Here is a tiny trained network, its code and every weight. The questions are about switching its units off for an input and a class, where a switched-off unit gives its printed mean instead of its output.

import numpy as np


def w(rows, s, z=0):
    codes = np.array(rows[::2]) - 128.0
    scale = np.full(codes.shape[1], s)
    scale[-1] = z or s
    return codes * scale


def f(y):
    return y / 2 * (1 + np.tanh(0.7978845608 * (y + 0.044715 * y**3)))


def log_softmax(a):
    a = a - a.max(-1, keepdims=True)
    return a - np.log(np.exp(a).sum(-1, keepdims=True))


def net(x, mask):
    res = np.array(x, float).reshape(1, 3) / 4 @ E
    y = f(res @ A[0][:, :-1].T + A[0][:, -1])
    res = res + np.where(mask, y, B[0][:, -1]) @ B[0][:, :-1]
    return log_softmax(res[-1] @ U[:, :-1].T + U[:, -1])


A, B = {}, {}
E = w([
[160,1,141],'x0',
[204,122,221],'x1',
[186,148,55],'x2',
],0.0093)
A[0] = w([
[120,217,146,98],'N1',
[108,217,156,83],'N2',
[111,31,129,101],'N3',
[78,115,167,214],'N4',
[182,132,168,90],'N5',
[109,180,142,75],'N6',
[118,71,127,133],'N7',
[217,82,44,88],'N8',
[93,122,116,71],'N9',
[42,73,50,94],'N10',
[80,90,61,92],'N11',
[47,102,198,87],'N12',
[156,163,106,77],'N13',
[99,131,111,61],'N14',
[192,138,66,106],'N15',
[34,126,179,57],'N16',
[130,174,138,103],'N17',
[205,147,167,133],'N18',
[134,215,127,127],'N19',
[71,109,79,99],'N20',
[179,146,173,111],'N21',
[252,145,40,89],'N22',
[199,21,97,84],'N23',
[125,47,121,103],'N24',
[117,130,206,89],'N25',
[115,117,145,103],'N26',
[203,122,205,97],'N27',
[164,140,171,100],'N28',
[182,182,151,48],'N29',
[135,139,109,253],'N30',
[59,79,178,94],'N31',
[116,126,126,67],'N32',
[46,106,84,88],'N33',
[113,86,95,221],'N34',
],0.014,0.0077)
B[0] = w([
[200,154,108,232],'N1',
[199,167,97,229],'N2',
[194,173,118,219],'N3',
[103,109,245,240],'N4',
[124,106,57,178],'N5',
[163,168,86,164],'N6',
[157,146,148,181],'N7',
[113,204,124,212],'N8',
[113,139,77,124],'N9',
[113,75,37,237],'N10',
[122,104,52,193],'N11',
[61,217,93,202],'N12',
[125,156,103,138],'N13',
[123,139,78,121],'N14',
[68,165,129,179],'N15',
[76,189,91,182],'N16',
[155,143,106,161],'N17',
[104,61,102,225],'N18',
[191,132,140,240],'N19',
[118,101,63,184],'N20',
[109,91,85,194],'N21',
[4,203,126,229],'N22',
[219,152,119,253],'N23',
[183,164,115,199],'N24',
[76,146,59,186],'N25',
[116,143,115,125],'N26',
[113,70,67,246],'N27',
[107,110,79,171],'N28',
[130,143,57,161],'N29',
[143,61,243,253],'N30',
[102,211,96,191],'N31',
[124,147,90,107],'N32',
[108,102,47,198],'N33',
[149,83,194,230],'N34',
],0.033,0.0065)
U = w([
[253,175,124,89],'0',
[88,2,52,68],'1',
[22,235,152,108],'2',
[137,45,228,254],'3',
],0.0086,0.0025)

Each question gives the input, the list of numbers given to net, and the class t.
The units are the neurons (one row each of A and B). Each row of codes is followed by its name. A weight is (code - 128) times the scale printed after its matrix; where a second scale follows, it is the last column's (A, B and U).
mask holds one flag per neuron, in row order. A switched-off neuron (its flag False) gives its mean, the last column of its row in B, instead of its output. The means were averaged over made-up inputs and are rounded, as every weight is.
A unit's drop is (log p(t) with every unit on - log p(t) with that unit switched off) / (log p(t) with every unit on - log p(t) with every unit switched off).
The circuit of an input: a set's keep is (log p(t) with only the set's units on - log p(t) with every unit switched off) / (log p(t) with every unit on - log p(t) with every unit switched off). Starting from the 12 units with the biggest drops (on a tie, the unit counted first), units are removed one at a time, each time the one whose removal leaves the highest keep (on an exact tie, the one counted first), for as long as the keep stays at least 0.8.
units of the circuit, in order: the units of the circuit, biggest drop first
unit that matters most: the unit with the biggest drop
top k neurons: the k neurons with the biggest drops, biggest first
drop of u: that unit's drop, to one decimal
input [-2,-4,6], class 2: units of the circuit, in order -> N22
input [-4,4,5], class 2: top 2 neurons -> N22, N23
input [2,-3,4], class 2: top 2 neurons -> N22, N8
input [0,4,-4], class 1: top 3 neurons -> N22, N27, N8
input [3,-2,-2], class 3: top 2 neurons -> N2, N1
input [-7,-8,1], class 1: top 2 neurons -> N10, N33
input [2,-5,6], class 2: top 2 neurons -> N22, N8
input [7,8,-6], class 1: top 4 neurons -> N27, N18, N25, N21
input [-6,0,7], class 2: top 3 neurons -> N22, N15, N23
input [5,-5,2], class 0: top 2 neurons -> N23, N3
input [1,4,-5], class 2: top 2 neurons -> N12, N10
input [8,-1,5], class 0: drop of N23 -> 0.4
input [-1,-3,-8], class 2: drop of N10 -> 0.0
input [-8,-7,-6], class 0: unit that matters most -> N2
input [0,-3,2], class 3: drop of N27 -> 0.1
